Below are the code and all the weights of a small trained network. Each question names an input and a target symbol and asks about switching units off, where a switched-off unit gives its printed mean instead of its output.

import numpy as np


def w(rows, s, z=0):
    codes = np.array(rows[::2]) - 128.0
    scale = np.full(codes.shape[1], s)
    scale[-1] = z or s
    return codes * scale


def f(y):
    return y / 2 * (1 + np.tanh(0.7978845608 * (y + 0.044715 * y**3)))


def softmax(a):
    e = np.exp(a - a.max(-1, keepdims=True))
    return e / e.sum(-1, keepdims=True)


def log_softmax(a):
    a = a - a.max(-1, keepdims=True)
    return a - np.log(np.exp(a).sum(-1, keepdims=True))


def net(x, mask):
    ids = ['βδηθξπψ'.index(c) for c in x.split()]
    T = len(ids)
    res = E[ids] + P[:T]
    u = 0
    for l in range(3):
        r = res
        for j in range(3):
            rows = slice(2 * j, 2 * j + 2)
            q, k, v = (r @ M[l][rows].T for M in (Q, K, V))
            z = softmax(np.where(np.tri(T) > 0, q @ k.T / 2**0.5, -1e9)) @ v
            o = O[l][rows]
            res = res + np.where(mask[u + j], z, o[:, -1]) @ o[:, :-1]
        u += 3
        y = f(res @ A[l][:, :-1].T + A[l][:, -1])
        res = res + np.where(mask[u : u + 4], y, B[l][:, -1]) @ B[l][:, :-1]
        u += 4
    return log_softmax(res[-1] @ U[:, :-1].T + U[:, -1])


Q, K, V, O, A, B = {}, {}, {}, {}, {}, {}
E = w([
[111,89,191],'β',
[103,178,171],'δ',
[96,157,86],'η',
[60,97,146],'θ',
[179,129,92],'ξ',
[147,7,69],'π',
[219,94,168],'ψ',
],0.011)
P = w([
[20,86,216],'0',
[95,107,6],'1',
[200,183,105],'2',
[92,84,1],'3',
[195,172,117],'4',
[76,84,11],'5',
[197,165,122],'6',
[73,79,18],'7',
[199,152,123],'8',
[67,82,12],'9',
[189,159,129],'10',
[65,84,21],'11',
[195,148,130],'12',
[61,85,24],'13',
],0.0071)
Q[0] = w([
[255,200,181],'L0H0',
[101,164,136],'L0H0',
[67,87,120],'L0H1',
[2,80,153],'L0H1',
[224,133,64],'L0H2',
[157,80,149],'L0H2',
],0.0076)
K[0] = w([
[212,254,221],'L0H0',
[57,156,97],'L0H0',
[8,86,188],'L0H1',
[49,171,241],'L0H1',
[49,198,135],'L0H2',
[114,98,120],'L0H2',
],0.006)
V[0] = w([
[158,134,190],'L0H0',
[139,211,143],'L0H0',
[184,96,2],'L0H1',
[201,115,67],'L0H1',
[139,188,114],'L0H2',
[194,106,147],'L0H2',
],0.0079)
O[0] = w([
[228,140,208,38],'L0H0',
[178,172,169,5],'L0H0',
[213,133,51,206],'L0H1',
[253,129,77,134],'L0H1',
[175,176,102,81],'L0H2',
[160,35,151,86],'L0H2',
],0.0052,0.0022)
A[0] = w([
[241,247,118,217],'L0N0',
[49,97,60,127],'L0N1',
[71,39,255,252],'L0N2',
[203,179,150,165],'L0N3',
],0.0061,0.0036)
B[0] = w([
[196,193,95,235],'L0N0',
[94,3,85,253],'L0N1',
[49,26,183,227],'L0N2',
[232,210,132,159],'L0N3',
],0.0055,0.0032)
Q[1] = w([
[98,8,2],'L1H0',
[142,97,150],'L1H0',
[181,160,150],'L1H1',
[220,231,207],'L1H1',
[114,234,125],'L1H2',
[130,245,87],'L1H2',
],0.0067)
K[1] = w([
[29,111,250],'L1H0',
[168,170,181],'L1H0',
[185,164,123],'L1H1',
[227,254,8],'L1H1',
[220,188,64],'L1H2',
[238,252,55],'L1H2',
],0.0084)
V[1] = w([
[48,134,105],'L1H0',
[162,108,173],'L1H0',
[17,93,121],'L1H1',
[74,2,177],'L1H1',
[103,169,158],'L1H2',
[200,208,103],'L1H2',
],0.0078)
O[1] = w([
[35,220,84,176],'L1H0',
[246,112,175,133],'L1H0',
[154,207,124,213],'L1H1',
[231,196,105,253],'L1H1',
[81,165,227,128],'L1H2',
[40,2,94,42],'L1H2',
],0.006,0.014)
A[1] = w([
[140,126,50,88],'L1N0',
[81,127,253,253],'L1N1',
[80,84,140,244],'L1N2',
[158,144,189,96],'L1N3',
],0.0068,0.0017)
B[1] = w([
[86,177,171,254],'L1N0',
[174,82,253,170],'L1N1',
[70,192,179,196],'L1N2',
[204,103,169,201],'L1N3',
],0.0055,0.0036)
Q[2] = w([
[240,185,109],'L2H0',
[89,141,83],'L2H0',
[49,40,255],'L2H1',
[102,109,46],'L2H1',
[78,73,36],'L2H2',
[54,199,87],'L2H2',
],0.0054)
K[2] = w([
[170,191,254],'L2H0',
[22,82,117],'L2H0',
[147,123,26],'L2H1',
[22,12,134],'L2H1',
[119,51,64],'L2H2',
[48,187,12],'L2H2',
],0.0057)
V[2] = w([
[133,128,208],'L2H0',
[254,111,154],'L2H0',
[105,46,77],'L2H1',
[102,165,50],'L2H1',
[172,92,93],'L2H2',
[167,175,18],'L2H2',
],0.0072)
O[2] = w([
[41,10,160,182],'L2H0',
[210,33,154,206],'L2H0',
[177,157,22,6],'L2H1',
[207,254,191,100],'L2H1',
[140,23,133,116],'L2H2',
[94,82,236,203],'L2H2',
],0.0048,0.016)
A[2] = w([
[207,128,141,187],'L2N0',
[133,253,133,88],'L2N1',
[130,130,132,1],'L2N2',
[45,186,127,246],'L2N3',
],0.0052,0.0043)
B[2] = w([
[155,166,56,249],'L2N0',
[125,186,86,254],'L2N1',
[190,163,253,97],'L2N2',
[37,201,78,237],'L2N3',
],0.0054,0.005)
U = w([
[191,117,203,45],'β',
[2,86,195,186],'δ',
[46,192,34,194],'η',
[150,202,154,29],'θ',
[136,121,6,253],'ξ',
[250,182,40,113],'π',
[205,37,109,71],'ψ',
],0.0046,0.0039)

Each question gives the input, a string of symbols that net reads in full, and the target symbol t.
The units are the heads (2 rows each of Q, K, V and O) and the neurons (one row each of A and B). Each row of codes is followed by its name. A weight is (code - 128) times the scale printed after its matrix; where a second scale follows, it is the last column's (O, A, B and U).
mask holds one flag per unit, layer by layer, with each layer's heads first. A switched-off unit (its flag False) gives its mean, the last column of its rows in O or B, instead of its output. The means were averaged over made-up inputs and are rounded, as every weight is.
A unit's drop is (log p(t) with every unit on - log p(t) with that unit switched off) / (log p(t) with every unit on - log p(t) with every unit switched off).
unit that matters most: the unit with the biggest drop
top k neurons: the k neurons with the biggest drops, biggest first
top k neurons in layer l: the k neurons of layer l with the biggest drops, biggest first
drop of u: that unit's drop, to one decimal
input δ β δ δ ψ η, target δ: top neuron -> [L1N1]
input β ξ π ξ ξ β π δ δ π δ η π δ, target β: top 2 neurons -> [L0N2 L0N0]
input β ξ η β ξ β β π, target β: top 2 neurons in layer 1 -> [L1N1 L1N3]
input β β θ β ψ η β, target β: top 2 neurons -> [L0N2 L0N1]
input θ ψ η β η ξ ξ η, target θ: top 4 neurons -> [L0N1 L0N2 L0N0 L0N3]
input β η β δ β δ, target β: top 2 neurons in layer 0 -> [L0N2 L0N0]
input η δ θ θ δ δ, target η: top 2 neurons in layer 2 -> [L2N3 L2N1]
input β θ η θ δ δ β δ β π ξ ξ, target β: top 3 neurons -> [L0N2 L1N1 L1N3]
input π η ψ δ δ θ π η, target π: top 3 neurons -> [L0N2 L0N1 L0N0]
input δ π ξ η β θ ξ θ η η, target δ: top 2 neurons -> [L1N1 L0N2]
input π π θ π θ δ β δ β δ δ, target δ: top 4 neurons -> [L0N1 L0N0 L0N2 L0N3]
input δ δ δ β η β ξ δ β θ, target δ: top 3 neurons -> [L0N2 L1N1 L0N1]
input ψ η η ξ ψ η θ ψ δ, target δ: top 2 neurons -> [L1N2 L0N0]
input θ δ π δ η ξ ξ δ δ π η θ ψ ξ, target θ: unit that matters most -> L1H1
input δ ψ β ξ, target δ: top 3 neurons in layer 1 -> [L1N1 L1N3 L1N0]
input θ ψ β, target β: top 3 neurons -> [L0N1 L0N2 L1N3]
input β β δ β δ ξ π δ π π π, target π: top 3 neurons -> [L0N2 L2N0 L1N3]
input β δ ξ δ δ π δ π η δ ψ η δ η, target β: top 2 neurons -> [L0N2 L0N1]
input π η ψ δ θ θ, target π: drop of L0N2 -> 0.3
input η δ η ψ, target η: drop of L1H1 -> 0.2
input δ θ ξ, target ξ: drop of L0N0 -> 0.1
input δ ξ π ψ π ψ, target δ: unit that matters most -> L0N1
